Here is a tiny trained network, its code and every weight. The questions are about switching its units off for an input and a target symbol, where a switched-off unit gives its printed mean instead of its output.

import numpy as np


def w(rows, s, z=0):
    codes = np.array(rows[::2]) - 128.0
    scale = np.full(codes.shape[1], s)
    scale[-1] = z or s
    return codes * scale


def norm(h):
    return h / np.sqrt((h * h).mean(-1, keepdims=True) + 1e-5)


def f(y):
    return y / 2 * (1 + np.tanh(0.7978845608 * (y + 0.044715 * y**3)))


def softmax(a):
    e = np.exp(a - a.max(-1, keepdims=True))
    return e / e.sum(-1, keepdims=True)


def log_softmax(a):
    a = a - a.max(-1, keepdims=True)
    return a - np.log(np.exp(a).sum(-1, keepdims=True))


def net(x, mask):
    ids = ['αδεηθλξπτφψω'.index(c) for c in x.split()]
    T = len(ids)
    res = E[ids] + P[:T]
    u = 0
    for l in range(2):
        q, k, v = (norm(res) @ M[l].T for M in (Q, K, V))
        z = softmax(np.where(np.tri(T) > 0, q @ k.T / 2**0.5, -1e9)) @ v
        res = res + np.where(mask[u], z, O[l][:, -1]) @ O[l][:, :-1]
        u += 1
        y = f(norm(res) @ A[l][:, :-1].T + A[l][:, -1])
        res = res + np.where(mask[u : u + 16], y, B[l][:, -1]) @ B[l][:, :-1]
        u += 16
    return log_softmax(norm(res)[-1] @ U[:, :-1].T + U[:, -1])


Q, K, V, O, A, B = {}, {}, {}, {}, {}, {}
E = w([
[132,154,83,87,51],'α',
[177,91,235,168,71],'δ',
[135,141,26,101,130],'ε',
[85,112,143,187,121],'η',
[6,49,119,124,136],'θ',
[10,36,24,115,31],'λ',
[108,169,76,155,65],'ξ',
[139,142,69,92,98],'π',
[105,216,89,61,220],'τ',
[132,147,85,90,104],'φ',
[114,158,83,148,81],'ψ',
[116,155,86,139,86],'ω',
],0.02)
P = w([
[23,163,185,9,54],'0',
[89,134,145,42,84],'1',
[119,124,135,70,93],'2',
[148,107,83,124,180],'3',
[155,119,79,134,159],'4',
[158,131,80,135,140],'5',
[161,138,86,141,120],'6',
[166,147,92,144,104],'7',
[160,156,94,158,90],'8',
],0.014)
Q[0] = w([
[164,217,254,137,198],'0.h0',
[108,42,40,120,96],'0.h0',
],0.0061)
K[0] = w([
[150,255,212,97,142],'0.h0',
[114,51,66,146,107],'0.h0',
],0.0069)
V[0] = w([
[67,71,106,117,9],'0.h0',
[226,187,215,158,128],'0.h0',
],0.015)
O[0] = w([
[103,8,37,48,146,253],'0.h0',
[239,210,158,27,70,56],'0.h0',
],0.012,0.014)
A[0] = w([
[130,144,67,188,93,27],'0.n0',
[146,159,70,165,99,130],'0.n1',
[134,129,118,76,135,94],'0.n2',
[209,87,125,201,194,96],'0.n3',
[90,94,193,143,153,4],'0.n4',
[113,139,132,133,130,68],'0.n5',
[156,158,116,113,110,75],'0.n6',
[111,67,253,107,173,27],'0.n7',
[167,102,147,164,114,93],'0.n8',
[131,145,118,149,121,65],'0.n9',
[182,101,184,100,151,51],'0.n10',
[38,128,184,85,101,71],'0.n11',
[139,175,112,199,120,100],'0.n12',
[124,119,106,123,94,96],'0.n13',
[100,189,146,145,178,80],'0.n14',
[101,111,116,113,169,137],'0.n15',
],0.027,0.0036)
B[0] = w([
[69,75,176,79,138,157],'0.n0',
[184,104,153,50,114,144],'0.n1',
[142,76,178,67,124,184],'0.n2',
[125,37,89,42,82,167],'0.n3',
[187,125,75,160,220,139],'0.n4',
[108,133,119,140,132,119],'0.n5',
[125,131,126,189,175,142],'0.n6',
[241,26,69,10,97,178],'0.n7',
[153,183,187,121,128,167],'0.n8',
[151,143,93,129,155,117],'0.n9',
[20,184,170,204,73,195],'0.n10',
[133,38,123,151,246,172],'0.n11',
[190,186,51,60,120,130],'0.n12',
[95,119,165,114,87,180],'0.n13',
[56,211,155,52,4,159],'0.n14',
[123,130,221,99,164,245],'0.n15',
],0.026,0.011)
Q[1] = w([
[74,187,2,176,167],'1.h0',
[121,171,183,58,179],'1.h0',
],0.032)
K[1] = w([
[3,15,129,98,144],'1.h0',
[150,191,102,93,96],'1.h0',
],0.028)
V[1] = w([
[163,48,73,166,6],'1.h0',
[161,47,187,202,131],'1.h0',
],0.022)
O[1] = w([
[149,7,188,190,65,253],'1.h0',
[217,106,92,245,159,217],'1.h0',
],0.015,0.0031)
A[1] = w([
[48,206,99,170,75,112],'1.n0',
[217,112,114,114,143,3],'1.n1',
[198,143,163,135,206,99],'1.n2',
[92,88,113,98,94,133],'1.n3',
[146,112,98,122,124,123],'1.n4',
[151,175,111,106,174,35],'1.n5',
[93,141,111,172,91,111],'1.n6',
[73,135,71,140,111,93],'1.n7',
[68,190,124,147,172,162],'1.n8',
[200,149,150,84,136,102],'1.n9',
[122,220,223,175,158,118],'1.n10',
[230,120,137,94,131,74],'1.n11',
[98,160,102,147,5,174],'1.n12',
[205,123,196,153,154,91],'1.n13',
[69,190,170,119,130,139],'1.n14',
[141,119,117,132,116,104],'1.n15',
],0.026,0.006)
B[1] = w([
[235,144,135,183,76,155],'1.n0',
[108,57,173,99,109,142],'1.n1',
[173,172,126,118,89,138],'1.n2',
[131,114,157,142,72,247],'1.n3',
[115,119,147,142,128,138],'1.n4',
[87,93,133,45,125,145],'1.n5',
[123,103,147,72,129,135],'1.n6',
[125,102,129,109,82,139],'1.n7',
[110,111,198,127,88,181],'1.n8',
[105,109,134,171,108,149],'1.n9',
[181,21,44,146,149,162],'1.n10',
[93,47,165,160,123,163],'1.n11',
[143,252,151,176,119,195],'1.n12',
[122,117,132,63,64,161],'1.n13',
[144,81,69,75,104,197],'1.n14',
[112,123,140,123,129,130],'1.n15',
],0.042,0.013)
U = w([
[107,69,131,101,157,175],'α',
[142,109,159,155,66,176],'δ',
[74,194,156,158,136,235],'ε',
[180,136,101,147,147,153],'η',
[92,134,106,167,159,151],'θ',
[6,129,34,198,92,131],'λ',
[94,134,122,145,136,35],'ξ',
[120,134,154,135,153,2],'π',
[84,158,77,79,118,194],'τ',
[134,147,167,122,172,60],'φ',
[102,138,136,141,145,31],'ψ',
[112,135,134,142,144,28],'ω',
],0.013,0.0042)

Each question gives the input, a string of symbols that net reads in full, and the target symbol t.
The units are the heads (2 rows each of Q, K, V and O) and the neurons (one row each of A and B). Each row of codes is followed by its name. A weight is (code - 128) times the scale printed after its matrix; where a second scale follows, it is the last column's (O, A, B and U).
mask holds one flag per unit, layer by layer, with each layer's heads first. A switched-off unit (its flag False) gives its mean, the last column of its rows in O or B, instead of its output. The means were averaged over made-up inputs and are rounded, as every weight is.
A unit's drop is (log p(t) with every unit on - log p(t) with that unit switched off) / (log p(t) with every unit on - log p(t) with every unit switched off).
The circuit of an input: a set's keep is (log p(t) with only the set's units on - log p(t) with every unit switched off) / (log p(t) with every unit on - log p(t) with every unit switched off). Starting from the 12 units with the biggest drops (on a tie, the unit counted first), units are removed one at a time, each time the one whose removal leaves the highest keep (on an exact tie, the one counted first), for as long as the keep stays at least 0.8.
circuit, biggest first: the units of the circuit, biggest drop first
top k neurons: the k neurons with the biggest drops, biggest first
k most important neurons of layer l: the k neurons of layer l with the biggest drops, biggest first
drop of u: that unit's drop, to one decimal
input ξ ψ π ψ δ δ τ α ε, target τ: circuit, biggest first => 0.h0, 1.h0
input λ π α τ ε φ λ, target λ: circuit, biggest first => 0.h0, 0.n7
input ξ τ π, target τ: top neuron => 0.n10
input δ φ τ δ τ ω, target τ: circuit, biggest first => 0.h0, 1.h0
input δ τ δ ξ τ π α, target τ: circuit, biggest first => 0.h0, 1.h0, 0.n10
input λ ε δ δ δ φ δ ψ τ, target τ: 2 most important neurons of layer 0 => 0.n10, 0.n14
input α η η λ, target λ: 2 most important neurons of layer 0 => 0.n7, 0.n2
input δ δ ω τ φ, target τ: 2 most important neurons of layer 1 => 1.n14, 1.n11
input α φ π τ δ δ δ, target ε: 3 most important neurons of layer 0 => 0.n10, 0.n7, 0.n15
input τ ψ τ φ η, target τ: circuit, biggest first => 1.h0, 0.h0
input α α τ δ ψ δ α τ ψ, target τ: 2 most important neurons of layer 0 => 0.n3, 0.n7
input δ α δ θ ω δ δ τ, target τ: top 2 neurons => 0.n10, 0.n7
input δ τ α, target τ: circuit, biggest first => 0.n10, 0.h0, 1.h0
input δ ε α τ π, target τ: 2 most important neurons of layer 0 => 0.n11, 0.n10
input α τ φ δ τ ψ ξ, target τ: top neuron => 0.n3
input φ α δ φ δ ω α δ, target ε: 2 most important neurons of layer 0 => 0.n10, 0.n15
input α δ δ δ δ, target η: top 2 neurons => 0.n10, 1.n10
input ξ τ φ, target τ: drop of 1.h0 => 1.4
input ε τ φ η ξ, target τ: drop of 1.n15 => 0.0
input α α τ ε, target τ: drop of 1.n8 => -0.1
input φ δ τ α ξ τ ω, target τ: top neuron => 1.n14
input ψ τ ψ, target τ: drop of 1.n14 => 0.1
